Rows and roughly how far along a hidden order each lies, from 0 to 15:
[ -9.0 -12.8 -39.8   1.9   2.4   2.5  22.7   8.5  14.0   0.9  14.3   6.7
 -53.3  44.1 -32.0  17.3 -30.6  -2.3 -24.0  -8.3  -3.4]	0
[ -3.6 -18.3  -6.5  -0.5  -1.9  -4.5  19.3   9.3   2.2   5.9  12.4   3.0
 -48.0  41.6 -31.1  35.1 -42.0   7.9 -24.1 -10.8   0.8]	0
[  4.0 -16.9 -19.1  -1.8  -3.2 -36.9  17.2  -1.9   3.4   1.9   2.0 -13.8
 -92.2  30.9 -17.7 -21.5  11.2  -1.3 -17.0 -15.7 -21.9]	9
[ 16.4 -28.0  22.4  -5.3  -5.0 -56.9  26.3  -2.2 -18.2   8.7   5.8 -13.9
 -88.1  20.9 -20.1 -25.9  18.5  -0.8 -33.6 -14.8 -15.8]	9
[  5.0   4.5  19.4  17.6  -1.7  -7.7   7.6   6.7 -22.1   9.2  19.2  -1.9
  -6.6 -31.0 -37.2   6.0  32.0   1.1 -33.6  -4.5   5.2]	7
[ 13.3 -11.4  56.2  14.3  -6.0 -22.6  18.0   3.7 -43.2  15.0  24.8  -0.3
 -15.4 -33.1 -30.6   2.1  38.8   3.2 -47.6   0.6  -0.9]	9
[-10.2  -5.6  32.0   6.1  -0.3 -11.8 -24.9   3.9 -28.7  -2.1   6.1  -7.3
  35.3 -21.0  20.1  -3.7   1.9   4.3  -7.6   3.2  -3.7]	13
[  3.9 -13.4   0.3  -5.5  -8.7 -47.1  33.7  -2.4  -7.8  10.2  -1.3  -8.8
 -74.9   9.0  -5.0 -36.0  12.7  -8.1 -14.5 -15.1  -7.2]	11
[  5.8 -28.2  33.9  -2.4   8.7 -18.7  47.3   5.1  -8.5  10.1   5.8  -5.9
 -50.1   5.8   2.6 -44.8  45.2  19.3 -28.4   3.2  -9.9]	15
[  9.1 -10.9  17.8  16.2   1.2 -31.2   9.7   3.6 -17.5  13.4   9.0  -3.0
 -17.3  -4.0 -45.0  26.0 -10.5  13.9 -43.9  -1.5   3.8]	4
[ -5.3 -12.3 -21.5  -0.1  -4.5 -37.2  27.9  -2.2   8.0   6.5  -2.2  -8.7
 -76.1  21.4   0.8 -35.2  10.9 -11.8 -11.4 -18.2 -13.7]	11
[ -3.5 -20.2 -23.3   7.2   6.0  -0.6  23.2  -3.5  32.8  -7.3   5.9  11.7
 -55.2  31.3 -20.8 -12.4 -13.8 -19.3 -28.0 -17.6 -10.4]	3
[  2.6   9.2  -2.6  14.3   9.7  -4.0  13.5   3.7 -15.8   4.9   7.3  -4.2
  -2.7 -31.1 -48.5  26.5   2.4 -10.6 -31.8   5.4  16.4]	5
[-12.0  -6.1   9.8   7.5   8.8  -9.7  -1.6   4.4 -23.1  -2.5   3.6  -5.9
  12.7 -11.7  21.2 -20.1  20.7  10.9 -27.5  -4.5  -9.7]	14

Next part:
[ -1.8  -2.4   7.8   5.2 -25.7 -17.6   0.8 -24.3   5.2 -21.5  -5.6 -26.7
  74.5   1.4  -2.6   9.7   3.1]	7
[ 16.6   1.9   7.7  17.3 -34.8  10.0   3.4 -22.0  15.1 -31.2  -2.3 -13.1
  82.7  -0.6   2.5   1.1  30.0]	2
[ -3.5   5.1  16.8  26.7 -31.3  -0.3   7.5 -14.8  19.0 -52.5  -1.8   0.8
  15.6   5.3  12.3   1.4  23.5]	6
[-32.1  -3.8   4.5  -7.2   0.2  -8.4   4.7  -7.3   5.4 -11.3 -11.0  -5.4
  34.7   2.2 -15.0  10.5   0.0]	14
[-12.3   0.6   0.8  -2.6 -16.2  -8.3  -2.9 -14.7  -1.9  -1.7  -3.7 -25.8
  75.6   4.3 -20.5   2.8  -9.2]	13
[-38.2 -10.1  -4.6 -27.2  13.4   0.3   5.2  -5.7  -3.3  11.7 -10.9  -6.3
  44.8  10.6 -27.6  12.2 -12.9]	14
[  0.6   2.1  13.0  33.5 -26.2 -28.6  -4.6 -24.2   3.5 -26.5  -1.7 -21.8
  35.8  -9.7  -6.6  -9.7   1.6]	15
[-17.0   1.0  14.7  20.6 -23.9 -22.2   0.7 -26.3   6.5 -22.1  -6.9 -19.7
  38.3  -6.9  -5.3  -0.9   8.9]	14
[ -4.7   4.6   8.3  20.4 -14.0  15.7   6.4 -10.6  10.7 -10.0   0.8  15.1
  -7.3   2.3 -10.1 -10.7  23.0]	12
[-11.7   3.3   1.8 -12.8 -24.0  22.8   8.4 -17.0  11.5 -26.6  -6.1 -15.9
  67.8  20.6   4.2  15.0  12.6]	0
[-44.8  -3.9   8.7 -21.5   0.3   8.8  10.5 -14.2   1.9  -5.9 -13.6 -10.3
  43.2  14.0 -14.2  22.1  -0.2]	9
[-28.6  -1.8   0.1 -14.1  -0.2  -6.4   3.4 -15.2  -0.2  -2.7  -7.3 -24.5
  59.4   6.7 -23.3  12.0 -12.5]	10
[ -9.8  -6.1   3.8  -8.6 -13.0 -11.1   2.4 -11.6  10.8 -24.1  -9.6 -21.2
  24.4   7.9  -2.4  15.1   0.0]	7
[ -5.6   1.9   1.7  -0.3  -8.9   2.2   2.2 -11.2   5.5 -11.9  -6.9 -15.3
  27.5   5.4  -9.6   4.5   8.4]	10
[  8.5   8.6  10.4  29.0 -26.2  -0.1  -0.3  -8.5   9.1 -27.7   0.5   1.9
   8.2  -7.5  -3.9 -12.7  23.1]	11
[-25.2   3.8  10.0  -9.7  15.6  45.1  10.4  -3.3   7.3  20.0 -10.9  15.6
  28.3   7.2  -6.2  16.4  32.1]	9
[ -0.6   1.2  20.9  23.9 -25.1 -21.1   1.3 -26.8  11.2 -30.6  -4.8 -17.9
  41.1  -5.4   3.2   1.1   9.7]	11
[-38.8  -5.1   6.7 -17.8  10.2   0.1   7.2  -1.5  -3.3  -1.0 -15.6 -12.7
  41.4   8.6 -24.5  17.9  -7.4]	15
[ -1.2   6.5  26.3  29.5 -26.6 -12.9   7.4 -13.6  18.5 -42.6  -4.9   0.6
  -4.6   2.4   4.0   1.3  19.8]	11
[-32.3   3.6  11.8   2.8   6.1  25.6  11.8  -5.4  10.4  -2.3  -9.4  19.2
  10.8   8.4 -17.3  -0.4  20.2]	14
